Input:
[[123 132 135 133 121]
 [117 139 139 133 113]
 [140 107 132 147 141]]
Output: 107

Input:
[[130 133 136 138 129 150]
 [126 119 129 121 118 131]
 [125 125 135 130 123 123]]
Output: 125

Input:
[[115 116 144 138 151]
 [100 102 118 105 120]
 [153 151 135 148 134]]
Output: 151

Input:
[[150 135 123 128 128]
 [129 116 126 125 128]
 [109 142 118 124 125]]
Output: 142

Input:
[[128 127 127 128]
 [128 127 131 141]
 [128 153 127 127]]
Output: 153

Input:
[[115 113 146 129 126 132]
 [123 141 136 127 120 130]
 [121 127 150 134 122 134]]
Output: 127

Input:
[[130 122 128 155 144 112]
 [142 132 126 144 113 136]
 [129 138 134 152 148 120]]
Output: 138

Input:
[[120 153 144 134 146]
 [127 118 131 131 130]
 [134 148 131 141 113]]
Output: 148

Input:
[[114 128 117 116 127]
 [133 101 135 135 135]
 [140 145 115 149 149]]
Output: 145

Input:
[[103 140 128 129 133]
 [122 130 127 129 130]
 [134 121 126 128 130]]
Output: 121
---
[103 115 123 112 142] 123, 142

[140 131  98 130 115] 98, 140

[130 142 118 124 104 143 138] 124, 143

[[105 134 146 136 123 147 128]
 [146 144 142 137 129 142 122]
 [136 133 127 113 137 141 119]] 137, 147

[100 133 117 132 131] 117, 133

[[130 129 137 102 135]
 [128 129 150 131 124]
 [128 123 106 119 142]] 150, 150

[[123 138 129 144 115 127 125]
 [150 132 146 130 119 121 121]
 [129 135 146 126 128 133 126]] 130, 150

[[125 144 140 126 129 133 127]
 [127 106 143 114 126 129 126]
 [124 141 118 119 126 129 128]] 114, 144

[127 123 126 125 105] 126, 127

[103 129 131 124 147 131 126] 124, 147
---
[112 133 151 124 128 122] value 122, 112

[[128 147 117 127 138 122]
 [131 124 112 126 102 124]] value 122, 131

[[127 137 121 129 129 122]
 [131 119 156 124 128 135]
 [125 135 151 137 129 122]] value 122, 125

[[123 128 118 154 152 139 140]
 [118 118 124 157 145 130 118]
 [130 128 136 110 118 135 151]] value 140, 130

[[131 122 112 113 144 128]
 [123 129 148 145 103 125]] value 128, 123

[117 127 136 155] value 155, 117

[[138 126 116 151 122]
 [123 124 121 121 127]
 [121 131 150 115 121]] value 122, 121

[105 136 122 114] value 114, 105

[124  98 117 131] value 131, 124
---
138,157,134,122,140,123,139 → 157, 140

143,106,145,123,139,127 → 145, 143

99,145,137,130 → 145, 137

153,141,129,126,101,131 → 153, 141

125,124,130,126
100,102,111,138
→ 138, 130

117,116,115,123,117,135,105 → 135, 123

156,124,143,114 → 156, 143

112,143,154,108,122 → 154, 143

131,123,122,121,148,102,150 → 150, 148
---
131  102  128  137  130  127  120 ans = 128

120  128  120  157  125  123  151 ans = 125

127  135  102  112  122 ans = 122

143  134  132  121  125
147  145  136  113  123
126  157  124  138  129
ans = 132

107  104  138  135  111 ans = 111

149  110  103  135  147  114  115
143  142  115  129  121  115  124
140  125  114  129  120  120  106
ans = 121

115  149  107  132  106 ans = 115
---
119  123  128  134  143  127
119  126  128  109  152  133
-> 128

152  103  118  127  130  119  111
155  109  121  119  125  120  113
-> 118

109  135  138  133  145  131
131  141  140  128  153  134
-> 138

137  123  121  129
125  132  140  104
-> 121

124  152  119  134  126  115
121  149  115  113  106  112
-> 119

132  104  112  137  131
124  124  118  126  120
-> 112

101  104  141  105  113
126  127  142  118  132
-> 141

128  126  121  135  131  137  120
142  130  138  131  104  123  131
-> 121
---
[[ 98 144 145 146 113 115]
 [120 120 138 131 135 136]
 [127 117 136 137 140 109]] => 131

[[124 146 130 120 130 113  99]
 [125 132 123 136 127 136 134]] => 130

[[136 125 127 157 112 131 137]
 [140 126 130 148 104 147 120]] => 112

[[121 122 108 111]
 [136 113 126 133]
 [121 147  99 140]] => 113

[[119 115 129 112 151 137]
 [130 102 103 142 146 104]] => 112

[[129 128 150 127 128 116 131]
 [127 129 118 129 126 117 126]] => 128

[[115 102 138 100 123 144 153]
 [128 144 126 158 132  99 103]] => 123

[[143 122 148 148]
 [100 108 130 119]
 [102 145 117 143]] => 108
---
[115 118 128 102]
118

[[109 146 128 135 141 143 103]
 [123 114 128 126 131 129 134]]
131

[121 103 133 113 109 134]
113

[154 100 152 131 149]
152

[[143 122 129 124 136]
 [147 126 125 110 134]
 [156 140 113 137 137]]
113

[145  99 141 134 139]
141
---
[127 121 142 101 126] --> 142
[ 99 119 138 133 150 103] --> 138
[125 107 134 131 136] --> 134
[126 127 153 128 113 122 144] --> 153
[154 136 130 137] --> 130
[141 145 141 135 107] --> 141
[100 112 137 154 152] --> 137
[151 131 121 100 142] --> 121
[106 103 121 128 126] --> 121
[137 132 155 134 144 103] --> 155
---
127,150,126,127
120,137,134,125
133,156,122,120
>> 156, 150

121,130,103,127,137 >> 137, 130

138,103,115,146 >> 146, 138

118,116,155,143
151,132,150,139
152,132,147,114
>> 155, 152

126,124,104,136,144,100,118 >> 144, 136

133,158,156,131 >> 158, 156

129,128,120,137,106,132 >> 137, 132

104,131,132,142,121 >> 142, 132

141,147,99,152 >> 152, 147

151,129,133,130,131 >> 151, 133
---
138  139  143  143  149  140  139
146  140  141  142  149  141  138
: 141

128  139  152  134  138
128  108  125  115  119
119  137  152  129  122
: 119

121  124  148  110  113
 98  113  126  149  149
: 98

121  104  116  132  144  124  129: 116

130  106  132  129  121: 130

147  157  132  103
126  124  133  122
: 103

147  119  136  108  105  113: 119

104  150  104  103  152
103  153  102  102  154
145  112  146  146  110
: 145
---
102  154  101  100  155 ==> 100
123   99   99  118 ==> 99
122  101  134  133 ==> 134
125  123  130  132  104  136  133 ==> 136
127  141  131  121  146  149 ==> 146
108  150  107  111  148 ==> 111
137  130  102  125 ==> 102
144  121  125  102  131  139 ==> 131
---
[122 133 147 142 104  99 142]
147

[[146 130 142 142]
 [104 137 111 111]
 [105 137 111 112]]
142

[[128 118 132 129 157 147]
 [128 138 123 128 100 109]]
132

[146 102 111 146 100 111 156]
111

[140 103 121 119]
121

[144 105 152 156]
152

[133 135 121 127 106 117]
121
---
[128 144 139 125 151] Answer: 151, 128

[148 157 132 145] Answer: 145, 148

[[127 104 126 131 128 130 128]
 [126 112 125 131 127 130 128]] Answer: 128, 126

[[149 105 105 151]
 [149 105 106 150]
 [148 107 106 150]] Answer: 151, 148

[145 143 126 125 152 138 140] Answer: 140, 145

[143 106 129 109 112] Answer: 112, 143

[133  99 116 128 130 124 103] Answer: 103, 133
